Below are the code and all the weights of a small trained network. Each question names an input and a target symbol and asks about switching units off, where a switched-off unit gives its printed mean instead of its output.

import numpy as np


def w(rows, s, z=0):
    codes = np.array(rows[::2]) - 128.0
    scale = np.full(codes.shape[1], s)
    scale[-1] = z or s
    return codes * scale


def f(y):
    return np.maximum(y, 0)


def softmax(a):
    e = np.exp(a - a.max(-1, keepdims=True))
    return e / e.sum(-1, keepdims=True)


def log_softmax(a):
    a = a - a.max(-1, keepdims=True)
    return a - np.log(np.exp(a).sum(-1, keepdims=True))


def net(x, mask):
    ids = ['ΣΨαβγδεζηθμξπτφω'.index(c) for c in x.split()]
    T = len(ids)
    res = E[ids] + P[:T]
    u = 0
    for l in range(2):
        q, k, v = (res @ M[l].T for M in (Q, K, V))
        z = softmax(np.where(np.tri(T) > 0, q @ k.T / 3**0.5, -1e9)) @ v
        res = res + np.where(mask[u], z, O[l][:, -1]) @ O[l][:, :-1]
        u += 1
        y = f(res @ A[l][:, :-1].T + A[l][:, -1])
        res = res + np.where(mask[u : u + 12], y, B[l][:, -1]) @ B[l][:, :-1]
        u += 12
    return log_softmax(res[-1] @ U[:, :-1].T + U[:, -1])


Q, K, V, O, A, B = {}, {}, {}, {}, {}, {}
E = w([
[194,93,214,160,198],'Σ',
[115,229,125,65,159],'Ψ',
[184,122,120,155,72],'α',
[180,125,117,152,67],'β',
[177,189,117,139,190],'γ',
[146,162,78,159,51],'δ',
[23,86,137,29,122],'ε',
[155,136,104,151,64],'ζ',
[109,195,208,135,170],'η',
[124,131,83,143,47],'θ',
[70,92,191,114,150],'μ',
[143,123,96,151,55],'ξ',
[164,109,116,155,65],'π',
[15,188,233,119,135],'τ',
[165,114,117,151,65],'φ',
[88,3,214,135,157],'ω',
],0.022)
P = w([
[85,157,167,193,71],'0',
[228,138,228,32,105],'1',
[70,147,137,192,94],'2',
[204,124,193,45,126],'3',
[58,136,108,188,117],'4',
[186,117,166,43,151],'5',
[46,136,98,183,141],'6',
[173,116,146,39,174],'7',
[29,136,87,182,162],'8',
[159,116,125,32,195],'9',
[17,136,76,179,184],'10',
[145,114,109,25,215],'11',
[6,135,75,178,203],'12',
[138,113,91,16,223],'13',
],0.015)
Q[0] = w([
[212,164,148,44,188],'0.h1',
[114,175,132,112,125],'0.h1',
[74,151,19,254,53],'0.h1',
],0.02)
K[0] = w([
[180,144,103,145,18],'0.h1',
[112,138,105,147,133],'0.h1',
[96,134,111,107,253],'0.h1',
],0.021)
V[0] = w([
[175,75,203,211,183],'0.h1',
[232,173,45,201,160],'0.h1',
[118,255,175,123,146],'0.h1',
],0.0075)
O[0] = w([
[145,72,168,170,244,73],'0.h1',
[229,252,134,199,95,6],'0.h1',
[128,181,16,112,253,253],'0.h1',
],0.0074,0.0044)
A[0] = w([
[196,105,148,114,189,179],'0.n1',
[200,157,80,203,138,2],'0.n2',
[214,167,138,83,175,127],'0.n3',
[123,182,77,209,118,22],'0.n4',
[84,198,132,161,86,21],'0.n5',
[106,126,148,255,135,213],'0.n6',
[165,68,47,168,133,28],'0.n7',
[101,107,91,206,136,14],'0.n8',
[198,76,62,128,125,156],'0.n9',
[130,145,210,133,144,195],'0.n10',
[102,115,160,62,163,45],'0.n11',
[79,226,151,130,127,83],'0.n12',
],0.013,0.0081)
B[0] = w([
[134,143,67,95,92,209],'0.n1',
[125,70,118,74,186,185],'0.n2',
[91,102,200,166,60,254],'0.n3',
[189,130,6,98,210,209],'0.n4',
[158,54,100,163,163,176],'0.n5',
[163,171,237,163,140,240],'0.n6',
[47,133,151,143,186,173],'0.n7',
[163,134,233,109,114,191],'0.n8',
[67,209,106,84,123,224],'0.n9',
[96,130,80,79,154,225],'0.n10',
[168,149,134,167,86,248],'0.n11',
[111,97,64,93,173,233],'0.n12',
],0.011,0.0077)
Q[1] = w([
[107,222,78,150,135],'1.h1',
[2,180,187,142,168],'1.h1',
[188,54,84,174,105],'1.h1',
],0.007)
K[1] = w([
[160,163,90,90,157],'1.h1',
[2,211,133,94,176],'1.h1',
[202,35,161,76,165],'1.h1',
],0.0065)
V[1] = w([
[147,190,136,2,111],'1.h1',
[123,31,159,100,174],'1.h1',
[79,77,148,122,152],'1.h1',
],0.005)
O[1] = w([
[129,71,238,86,67,243],'1.h1',
[100,218,134,169,106,220],'1.h1',
[157,253,132,203,51,255],'1.h1',
],0.0054,0.0026)
A[1] = w([
[96,56,128,81,130,31],'1.n1',
[127,64,94,103,184,105],'1.n2',
[120,167,90,176,115,130],'1.n3',
[162,84,70,254,77,88],'1.n4',
[137,73,126,98,140,207],'1.n5',
[224,116,177,221,62,80],'1.n6',
[147,110,73,53,78,2],'1.n7',
[174,168,172,124,127,39],'1.n8',
[150,136,178,184,154,118],'1.n9',
[77,112,195,157,89,41],'1.n10',
[49,139,81,137,73,54],'1.n11',
[231,82,152,156,114,47],'1.n12',
],0.013)
B[1] = w([
[190,135,189,121,119,156],'1.n1',
[146,128,194,159,28,247],'1.n2',
[80,104,167,103,142,176],'1.n3',
[142,58,102,245,193,154],'1.n4',
[131,150,96,142,87,230],'1.n5',
[116,60,189,31,211,188],'1.n6',
[86,149,138,137,230,216],'1.n7',
[27,117,32,139,103,149],'1.n8',
[172,121,117,96,35,200],'1.n9',
[172,144,60,216,145,199],'1.n10',
[198,50,134,110,125,254],'1.n11',
[89,199,82,104,121,157],'1.n12',
],0.011,0.0092)
U = w([
[117,129,209,82,30,223],'Σ',
[90,151,24,117,37,241],'Ψ',
[163,115,45,81,140,154],'α',
[170,114,43,93,174,97],'β',
[215,150,154,139,137,73],'γ',
[148,115,84,170,117,86],'δ',
[140,38,102,132,70,3],'ε',
[169,103,121,142,162,103],'ζ',
[118,169,197,172,198,170],'η',
[116,79,121,174,156,95],'θ',
[53,132,182,237,56,125],'μ',
[167,85,141,135,184,71],'ξ',
[156,74,173,106,161,10],'π',
[2,41,157,162,115,69],'τ',
[161,79,159,118,161,63],'φ',
[139,75,249,182,123,63],'ω',
],0.0098,0.0068)

Each question gives the input, a string of symbols that net reads in full, and the target symbol t.
The units are the heads (3 rows each of Q, K, V and O) and the neurons (one row each of A and B). Each row of codes is followed by its name. A weight is (code - 128) times the scale printed after its matrix; where a second scale follows, it is the last column's (O, A, B and U).
mask holds one flag per unit, layer by layer, with each layer's heads first. A switched-off unit (its flag False) gives its mean, the last column of its rows in O or B, instead of its output. The means were averaged over made-up inputs and are rounded, as every weight is.
A unit's drop is (log p(t) with every unit on - log p(t) with that unit switched off) / (log p(t) with every unit on - log p(t) with every unit switched off).
The circuit of an input: a set's keep is (log p(t) with only the set's units on - log p(t) with every unit switched off) / (log p(t) with every unit on - log p(t) with every unit switched off). Starting from the 12 units with the biggest drops (on a tie, the unit counted first), units are removed one at a time, each time the one whose removal leaves the highest keep (on an exact tie, the one counted first), for as long as the keep stays at least 0.8.
circuit, biggest first: the units of the circuit, biggest drop first
most important unit: the unit with the biggest drop
top k neurons: the k neurons with the biggest drops, biggest first
top k neurons in layer l: the k neurons of layer l with the biggest drops, biggest first
input δ ω ζ δ Ψ Σ ξ δ ω θ τ τ β, target τ: circuit, biggest first -> (0.h1 0.n7)
input φ δ α Σ, target Σ: circuit, biggest first -> (0.n3 0.n1)
input Ψ δ θ ω φ Ψ δ θ θ θ θ τ θ β, target Σ: circuit, biggest first -> (0.n3 0.n4)
input α δ μ δ ω β τ Ψ ξ φ Σ, target Σ: circuit, biggest first -> (1.n9 0.n6 0.h1)
input η μ α β δ τ τ ξ ξ, target τ: circuit, biggest first -> (0.h1 0.n7)
input π δ θ π π Σ θ, target Σ: circuit, biggest first -> (1.n9 0.h1 0.n6)
input Ψ δ τ, target τ: circuit, biggest first -> (0.h1)
input ω τ ζ φ π β φ φ Ψ ω β η, target Σ: top 2 neurons -> (0.n3 0.n4)
input ω θ ξ η η τ α δ, target Σ: top 4 neurons in layer 0 -> (0.n4 0.n12 0.n10 0.n1)
input ε τ θ φ τ Σ δ η δ, target η: circuit, biggest first -> (0.h1 0.n7 0.n6)
input τ ω δ α δ θ θ, target ω: circuit, biggest first -> (0.h1 0.n6 0.n8)
input θ τ Ψ π ξ θ ξ μ δ θ η δ ξ π, target Ψ: circuit, biggest first -> (1.n6 0.h1)
input Σ δ ξ ζ Σ δ ω ζ δ φ δ ζ φ, target ω: circuit, biggest first -> (0.h1 0.n6)
input δ ξ δ θ δ, target δ: top 2 neurons -> (1.n2 0.n5)
input δ θ δ δ φ Σ θ Ψ, target Σ: circuit, biggest first -> (0.n3)
input δ τ τ θ ω ζ ξ β α π θ δ μ φ, target Σ: top 3 neurons -> (0.n3 0.n4 0.n12)
input τ δ Ψ τ π ε θ ξ, target Σ: top 4 neurons in layer 0 -> (0.n4 0.n12 0.n3 0.n10)
input δ β φ α θ Σ ω π ζ, target ω: top 2 neurons in layer 1 -> (1.n6 1.n10)
input α ξ π τ μ ξ δ, target μ: top 2 neurons -> (1.n10 0.n11)
input Ψ δ γ ξ Ψ β θ φ δ θ μ ω, target Σ: most important unit -> 1.h1
input α α τ ε α δ α ε δ φ τ γ π ξ, target Σ: circuit, biggest first -> (0.n4 1.n10)
input μ δ η τ Ψ γ φ δ γ, target γ: top 4 neurons -> (1.n2 0.n4 0.n6 0.n2)
input α γ β γ θ δ Σ θ α, target Σ: top 3 neurons -> (1.n9 0.n6 1.n6)
input θ Ψ β θ δ δ ξ ε γ φ, target Σ: top 2 neurons -> (0.n4 0.n12)
input φ Σ μ τ ω ε τ τ Σ β, target Σ: top 2 neurons -> (0.n4 0.n3)
input β φ ξ γ δ η φ π φ θ ε Ψ, target Σ: top 2 neurons in layer 0 -> (0.n3 0.n4)
